Below is a small trained network, with its code and all its weights. Each question gives an input and a target symbol and asks what happens when units are switched off, that is, made to give their printed mean instead of their output.

import numpy as np


def w(rows, s, z=0):
    codes = np.array(rows[::2]) - 128.0
    scale = np.full(codes.shape[1], s)
    scale[-1] = z or s
    return codes * scale


def f(y):
    return np.maximum(y, 0)


def softmax(a):
    e = np.exp(a - a.max(-1, keepdims=True))
    return e / e.sum(-1, keepdims=True)


def log_softmax(a):
    a = a - a.max(-1, keepdims=True)
    return a - np.log(np.exp(a).sum(-1, keepdims=True))


def net(x, mask):
    ids = ['ΔΛΣΩαζητ'.index(c) for c in x.split()]
    T = len(ids)
    res = E[ids] + P[:T]
    q, k, v = (res @ M[0].T for M in (Q, K, V))
    z = softmax(np.where(np.tri(T) > 0, q @ k.T / 3**0.5, -1e9)) @ v
    res = res + np.where(mask[0], z, O[0][:, -1]) @ O[0][:, :-1]
    y = f(res @ A[0][:, :-1].T + A[0][:, -1])
    res = res + np.where(mask[1:9], y, B[0][:, -1]) @ B[0][:, :-1]
    return log_softmax(res[-1] @ U[:, :-1].T + U[:, -1])


Q, K, V, O, A, B = {}, {}, {}, {}, {}, {}
E = w([
[74,91,32,154,74],'Δ',
[86,135,171,49,184],'Λ',
[117,46,103,59,143],'Σ',
[149,102,131,228,125],'Ω',
[200,107,199,125,182],'α',
[154,252,134,134,165],'ζ',
[197,20,166,121,133],'η',
[1,149,92,143,138],'τ',
],0.017)
P = w([
[64,102,247,126,54],'0',
[62,69,132,180,209],'1',
[61,74,132,176,206],'2',
[134,151,193,85,49],'3',
[140,119,75,159,166],'4',
[105,96,93,148,203],'5',
[194,183,150,62,43],'6',
[192,151,37,142,152],'7',
[145,122,66,131,205],'8',
[244,216,107,44,41],'9',
[231,171,2,129,141],'10',
[168,135,39,107,211],'11',
],0.009)
Q[0] = w([
[127,189,101,95,253],'head 0',
[189,55,165,109,187],'head 0',
[178,199,246,207,93],'head 0',
],0.018)
K[0] = w([
[98,220,177,24,218],'head 0',
[217,40,188,87,169],'head 0',
[193,189,201,252,154],'head 0',
],0.02)
V[0] = w([
[102,121,159,138,121],'head 0',
[2,73,250,234,196],'head 0',
[41,87,213,181,143],'head 0',
],0.0057)
O[0] = w([
[173,133,112,123,120,108],'head 0',
[250,212,4,76,116,255],'head 0',
[228,164,84,101,94,134],'head 0',
],0.0029,0.00072)
A[0] = w([
[222,112,76,94,54,156],'neuron 0',
[185,113,87,116,122,238],'neuron 1',
[33,91,253,182,119,168],'neuron 2',
[216,165,110,115,62,134],'neuron 3',
[175,128,62,98,40,202],'neuron 4',
[176,160,123,70,92,66],'neuron 5',
[164,190,80,134,47,39],'neuron 6',
[142,118,192,119,130,254],'neuron 7',
],0.018,0.0039)
B[0] = w([
[40,123,180,195,242,236],'neuron 0',
[181,89,136,142,51,254],'neuron 1',
[178,136,13,170,1,161],'neuron 2',
[143,158,23,32,65,220],'neuron 3',
[167,208,122,67,86,208],'neuron 4',
[118,94,129,184,156,202],'neuron 5',
[86,41,248,176,194,188],'neuron 6',
[83,144,208,124,141,243],'neuron 7',
],0.018,0.0063)
U = w([
[78,170,137,151,41,232],'Δ',
[55,127,172,42,181,80],'Λ',
[113,52,98,97,149,188],'Σ',
[150,130,97,234,136,126],'Ω',
[212,155,203,109,135,4],'α',
[156,216,125,205,205,179],'ζ',
[91,98,138,205,179,9],'η',
[2,106,53,204,177,106],'τ',
],0.0089,0.0033)

Each question gives the input, a string of symbols that net reads in full, and the target symbol t.
The units are the heads (3 rows each of Q, K, V and O) and the neurons (one row each of A and B). Each row of codes is followed by its name. A weight is (code - 128) times the scale printed after its matrix; where a second scale follows, it is the last column's (O, A, B and U).
mask holds one flag per unit, heads first, then neurons. A switched-off unit (its flag False) gives its mean, the last column of its rows in O or B, instead of its output. The means were averaged over made-up inputs and are rounded, as every weight is.
A unit's drop is (log p(t) with every unit on - log p(t) with that unit switched off) / (log p(t) with every unit on - log p(t) with every unit switched off).
The circuit of an input: a set's keep is (log p(t) with only the set's units on - log p(t) with every unit switched off) / (log p(t) with every unit on - log p(t) with every unit switched off). Starting from all 9 units, units are removed one at a time, each time the one whose removal leaves the highest keep (on an exact tie, the one counted first), for as long as the keep stays at least 0.8.
circuit, biggest first: the units of the circuit, biggest drop first
k most important neurons: the k neurons with the biggest drops, biggest first
drop of u: that unit's drop, to one decimal
input α η τ ζ α α τ ζ ζ α, target Λ: 4 most important neurons : [neuron 3; neuron 0; neuron 7; neuron 4]
input Λ α ζ η, target Δ: circuit, biggest first : [neuron 2]
input Δ Λ Ω ζ ζ Σ Ω, target Λ: 4 most important neurons : [neuron 3; neuron 0; neuron 4; neuron 6]
input Ω η η τ Σ η Λ, target Δ: circuit, biggest first : [head 0; neuron 2]
input ζ Λ Ω ζ, target Λ: circuit, biggest first : [neuron 6; neuron 3]
input η Λ Σ Ω Λ α ζ ζ ζ Ω, target Λ: circuit, biggest first : [neuron 0; neuron 3; neuron 6; neuron 4]
input Ω α Σ Δ α α τ τ ζ η, target Δ: circuit, biggest first : [head 0; neuron 2]
input α τ ζ η ζ Δ α Λ Λ η, target Λ: circuit, biggest first : [neuron 0; neuron 3; neuron 4]
input Σ τ Σ ζ α Σ α, target Λ: circuit, biggest first : [neuron 7; neuron 0]
input η Ω Σ α Σ η Δ Λ Ω Δ, target Λ: circuit, biggest first : [neuron 4; neuron 6; neuron 0]
input η Λ Ω, target Ω: 2 most important neurons : [neuron 7; neuron 1]
input Λ Ω Λ ζ η, target η: 3 most important neurons : [neuron 0; neuron 3; neuron 1]
input ζ α Δ Ω ζ Δ, target Δ: 2 most important neurons : [neuron 4; neuron 5]
input α Σ Ω Λ, target Δ: circuit, biggest first : [neuron 2]
input Λ Σ Δ τ ζ Λ τ, target Λ: drop of head 0 : 2.6
input τ η Δ α ζ ζ Σ ζ Δ Σ, target Λ: drop of neuron 4 : 0.4
input η Ω α η, target Λ: drop of neuron 3 : 0.6
input ζ Λ η ζ Λ τ Δ ζ τ α, target Δ: drop of neuron 4 : 0.0
